Below is a small trained network, with its code and all its weights. Each question gives an input and a class and asks what happens when units are switched off, that is, made to give their printed mean instead of their output.

import numpy as np


def w(rows, s, z=0):
    codes = np.array(rows[::2]) - 128.0
    scale = np.full(codes.shape[1], s)
    scale[-1] = z or s
    return codes * scale


def norm(h):
    return h / np.sqrt((h * h).mean(-1, keepdims=True) + 1e-5)


def f(y):
    return y / 2 * (1 + np.tanh(0.7978845608 * (y + 0.044715 * y**3)))


def log_softmax(a):
    a = a - a.max(-1, keepdims=True)
    return a - np.log(np.exp(a).sum(-1, keepdims=True))


def net(x, mask):
    res = np.array(x, float).reshape(1, 7) / 4 @ E
    u = 0
    for l in range(3):
        y = f(norm(res) @ A[l][:, :-1].T + A[l][:, -1])
        res = res + np.where(mask[u : u + 7], y, B[l][:, -1]) @ B[l][:, :-1]
        u += 7
    return log_softmax(norm(res)[-1] @ U[:, :-1].T + U[:, -1])


A, B = {}, {}
E = w([
[128,128,128,127],'x0',
[128,127,128,127],'x1',
[184,173,77,34],'x2',
[150,132,251,86],'x3',
[52,126,121,76],'x4',
[105,250,137,173],'x5',
[130,127,129,129],'x6',
],0.0025)
A[0] = w([
[218,122,131,182,49],'L0N1',
[102,128,126,122,3],'L0N2',
[2,129,127,57,135],'L0N3',
[112,133,124,122,89],'L0N4',
[128,138,129,118,66],'L0N5',
[146,92,137,114,154],'L0N6',
[139,159,126,139,163],'L0N7',
],0.0077,0.0049)
B[0] = w([
[254,160,147,190,137],'L0N1',
[132,193,179,179,53],'L0N2',
[249,131,135,198,253],'L0N3',
[134,144,140,142,92],'L0N4',
[125,160,147,136,75],'L0N5',
[118,96,114,111,175],'L0N6',
[113,113,115,111,196],'L0N7',
],0.0072,0.0021)
A[1] = w([
[130,106,132,110,65],'L1N1',
[108,254,134,170,110],'L1N2',
[92,253,142,155,118],'L1N3',
[101,254,144,152,2],'L1N4',
[142,156,173,54,49],'L1N5',
[106,177,136,132,66],'L1N6',
[113,142,157,120,17],'L1N7',
],0.0055,0.0021)
B[1] = w([
[129,110,136,132,87],'L1N1',
[174,9,102,87,248],'L1N2',
[151,3,106,75,229],'L1N3',
[147,14,163,101,154],'L1N4',
[82,167,112,151,120],'L1N5',
[131,102,141,137,74],'L1N6',
[113,141,160,148,36],'L1N7',
],0.005,0.0011)
A[2] = w([
[154,178,89,62,65],'L2N1',
[106,253,142,151,120],'L2N2',
[88,91,161,213,7],'L2N3',
[72,87,163,221,102],'L2N4',
[144,132,53,136,232],'L2N5',
[131,123,209,87,84],'L2N6',
[144,142,225,93,105],'L2N7',
],0.0067,0.0019)
B[2] = w([
[117,167,229,112,157],'L2N1',
[132,62,76,83,105],'L2N2',
[172,207,111,28,135],'L2N3',
[143,217,166,3,167],'L2N4',
[65,158,191,169,253],'L2N5',
[71,130,44,203,160],'L2N6',
[74,168,36,222,176],'L2N7',
],0.0051,0.0025)
U = w([
[134,11,131,98,255],'0',
[231,154,141,189,35],'1',
[113,192,163,42,184],'2',
[38,150,81,200,20],'3',
],0.012,0.00093)

Each question gives the input, the list of numbers given to net, and the class t.
The units are the neurons (one row each of A and B). Each row of codes is followed by its name. A weight is (code - 128) times the scale printed after its matrix; where a second scale follows, it is the last column's (A, B and U).
mask holds one flag per neuron, layer by layer. A switched-off neuron (its flag False) gives its mean, the last column of its row in B, instead of its output. The means were averaged over made-up inputs and are rounded, as every weight is.
A unit's drop is (log p(t) with every unit on - log p(t) with that unit switched off) / (log p(t) with every unit on - log p(t) with every unit switched off).
The circuit of an input: a set's keep is (log p(t) with only the set's units on - log p(t) with every unit switched off) / (log p(t) with every unit on - log p(t) with every unit switched off). Starting from the 12 units with the biggest drops (on a tie, the unit counted first), units are removed one at a time, each time the one whose removal leaves the highest keep (on an exact tie, the one counted first), for as long as the keep stays at least 0.8.
circuit, biggest first: the units of the circuit, biggest drop first
top k neurons: the k neurons with the biggest drops, biggest first
top k neurons in layer l: the k neurons of layer l with the biggest drops, biggest first
input [-1,-5,-6,-5,-5,-3,8], class 2: top neuron : L2N4
input [1,5,-8,3,1,6,-2], class 2: top 2 neurons in layer 2 : L2N4; L2N3
input [0,2,-3,-4,3,4,2], class 0: top 2 neurons in layer 1 : L1N2; L1N3
input [8,-1,8,-7,-7,-1,-1], class 2: circuit, biggest first : L0N3; L2N1
input [8,-2,-8,-6,5,-5,-3], class 2: top 2 neurons in layer 1 : L1N2; L1N3
input [3,7,2,7,6,6,-7], class 3: top 3 neurons : L2N7; L2N6; L1N5
input [3,1,-8,8,-7,-5,1], class 2: top 2 neurons : L2N4; L0N3
input [6,6,0,7,-5,1,4], class 3: circuit, biggest first : L0N3; L2N7
input [-6,-7,5,5,-5,6,-1], class 0: top 2 neurons : L1N3; L0N3
input [-6,-8,1,-7,-6,7,1], class 0: top 3 neurons : L1N2; L0N3; L1N3
input [-8,-2,-2,7,6,1,-8], class 3: top 2 neurons : L2N7; L0N1
input [7,-3,6,4,6,-4,-8], class 1: top 2 neurons : L0N3; L2N4
input [-7,4,-5,7,-2,1,2], class 3: circuit, biggest first : L2N7; L0N3
input [7,3,-2,-2,-1,1,-7], class 2: top 3 neurons in layer 2 : L2N7; L2N6; L2N4
input [-6,4,4,4,6,2,0], class 1: top neuron : L0N3
input [-4,-6,-8,-1,0,-6,6], class 2: top 2 neurons in layer 2 : L2N4; L2N3
input [-2,-3,5,7,-6,-1,-6], class 3: top 2 neurons : L2N7; L0N3
input [-4,5,5,-4,7,-6,5], class 1: top 2 neurons in layer 0 : L0N3; L0N7
input [-3,2,7,3,-3,-6,-4], class 2: top 2 neurons in layer 2 : L2N1; L2N2
input [-7,-4,6,7,-1,-6,-7], class 3: top 2 neurons : L0N3; L2N6
